Below is a small trained network, with its code and all its weights. Each question gives an input and a class and asks what happens when units are switched off, that is, made to give their printed mean instead of their output.

import numpy as np


def w(rows, s, z=0):
    codes = np.array(rows[::2]) - 128.0
    scale = np.full(codes.shape[1], s)
    scale[-1] = z or s
    return codes * scale


def f(y):
    return y / 2 * (1 + np.tanh(0.7978845608 * (y + 0.044715 * y**3)))


def log_softmax(a):
    a = a - a.max(-1, keepdims=True)
    return a - np.log(np.exp(a).sum(-1, keepdims=True))


def net(x, mask):
    res = np.array(x, float).reshape(1, 6) / 4 @ E
    y = f(res @ A[0][:, :-1].T + A[0][:, -1])
    res = res + np.where(mask, y, B[0][:, -1]) @ B[0][:, :-1]
    return log_softmax(res[-1] @ U[:, :-1].T + U[:, -1])


A, B = {}, {}
E = w([
[135,156,161,254,209,126],'x0',
[145,130,138,136,115,127],'x1',
[144,151,133,127,111,116],'x2',
[206,55,78,145,157,70],'x3',
[116,149,182,160,57,224],'x4',
[132,155,128,121,123,113],'x5',
],0.013)
A[0] = w([
[52,151,179,9,111,178,254],'neuron 0',
[175,153,154,217,209,59,144],'neuron 1',
[95,163,140,193,145,174,53],'neuron 2',
[226,110,115,77,190,108,51],'neuron 3',
[109,69,164,46,126,131,199],'neuron 4',
[17,165,176,156,186,157,230],'neuron 5',
[152,114,156,31,63,165,193],'neuron 6',
[182,145,120,6,115,47,163],'neuron 7',
[99,218,170,240,251,174,210],'neuron 8',
[182,100,145,206,183,94,84],'neuron 9',
[254,29,156,114,108,157,182],'neuron 10',
],0.0085,0.0063)
B[0] = w([
[74,52,94,108,24,39,207],'neuron 0',
[116,207,132,204,173,98,207],'neuron 1',
[108,156,209,182,148,181,159],'neuron 2',
[56,130,190,126,194,127,157],'neuron 3',
[108,87,86,1,88,97,171],'neuron 4',
[234,158,141,138,121,112,201],'neuron 5',
[73,58,113,78,74,136,187],'neuron 6',
[148,9,121,5,192,123,191],'neuron 7',
[207,248,196,180,163,124,249],'neuron 8',
[97,195,83,201,226,108,179],'neuron 9',
[183,80,51,49,141,97,179],'neuron 10',
],0.0094,0.018)
U = w([
[142,79,94,74,66,86,254],'0',
[207,175,153,192,166,124,253],'1',
[54,110,134,80,1,196,5],'2',
[170,206,207,181,112,243,12],'3',
[148,64,107,57,146,112,31],'4',
[90,168,131,222,198,96,5],'5',
],0.0087,0.0067)

Each question gives the input, the list of numbers given to net, and the class t.
The units are the neurons (one row each of A and B). Each row of codes is followed by its name. A weight is (code - 128) times the scale printed after its matrix; where a second scale follows, it is the last column's (A, B and U).
mask holds one flag per neuron, in row order. A switched-off neuron (its flag False) gives its mean, the last column of its row in B, instead of its output. The means were averaged over made-up inputs and are rounded, as every weight is.
A unit's drop is (log p(t) with every unit on - log p(t) with that unit switched off) / (log p(t) with every unit on - log p(t) with every unit switched off).
The circuit of an input: a set's keep is (log p(t) with only the set's units on - log p(t) with every unit switched off) / (log p(t) with every unit on - log p(t) with every unit switched off). Starting from all 11 units, units are removed one at a time, each time the one whose removal leaves the highest keep (on an exact tie, the one counted first), for as long as the keep stays at least 0.8.
units of the circuit, in order: the units of the circuit, biggest drop first
most important unit: the unit with the biggest drop
top k neurons: the k neurons with the biggest drops, biggest first
drop of u: that unit's drop, to one decimal
input [6,-4,7,-2,4,5], class 3: most important unit : neuron 2
input [8,3,3,0,3,5], class 3: top 3 neurons : [neuron 2; neuron 10; neuron 0]
input [3,8,5,2,0,8], class 5: top 2 neurons : [neuron 5; neuron 1]
input [2,3,2,3,0,-5], class 5: top 2 neurons : [neuron 5; neuron 8]
input [2,0,-4,-2,1,-1], class 3: top 3 neurons : [neuron 10; neuron 7; neuron 9]
input [4,3,-6,4,-2,-7], class 5: top 3 neurons : [neuron 9; neuron 5; neuron 1]
input [0,-6,3,5,-4,-5], class 4: units of the circuit, in order : [neuron 8; neuron 7; neuron 0]
input [0,-3,4,8,8,1], class 0: top 2 neurons : [neuron 8; neuron 10]
input [5,-5,-5,4,-4,-3], class 5: top 2 neurons : [neuron 9; neuron 1]
input [0,3,-4,2,4,5], class 0: top 3 neurons : [neuron 8; neuron 1; neuron 9]
input [0,4,2,1,-3,3], class 4: top 2 neurons : [neuron 8; neuron 0]
input [-2,6,1,4,-3,7], class 4: units of the circuit, in order : [neuron 7; neuron 0]
input [4,-4,4,-5,3,7], class 3: units of the circuit, in order : [neuron 2; neuron 9]
input [8,7,5,8,-2,2], class 5: units of the circuit, in order : [neuron 9]
input [1,4,-5,6,-7,-3], class 5: units of the circuit, in order : [neuron 9; neuron 3]
input [-5,-1,-8,-3,2,-6], class 2: units of the circuit, in order : [neuron 6; neuron 7]
input [0,4,6,7,-4,1], class 4: top 3 neurons : [neuron 7; neuron 8; neuron 10]
input [0,-4,-6,4,4,-1], class 0: top 3 neurons : [neuron 8; neuron 1; neuron 7]
input [2,-5,-3,1,-5,7], class 5: units of the circuit, in order : [neuron 5; neuron 1]
input [-4,3,3,3,-7,-8], class 4: units of the circuit, in order : [neuron 7]
input [3,-1,0,-3,4,-3], class 3: drop of neuron 9 : 0.1
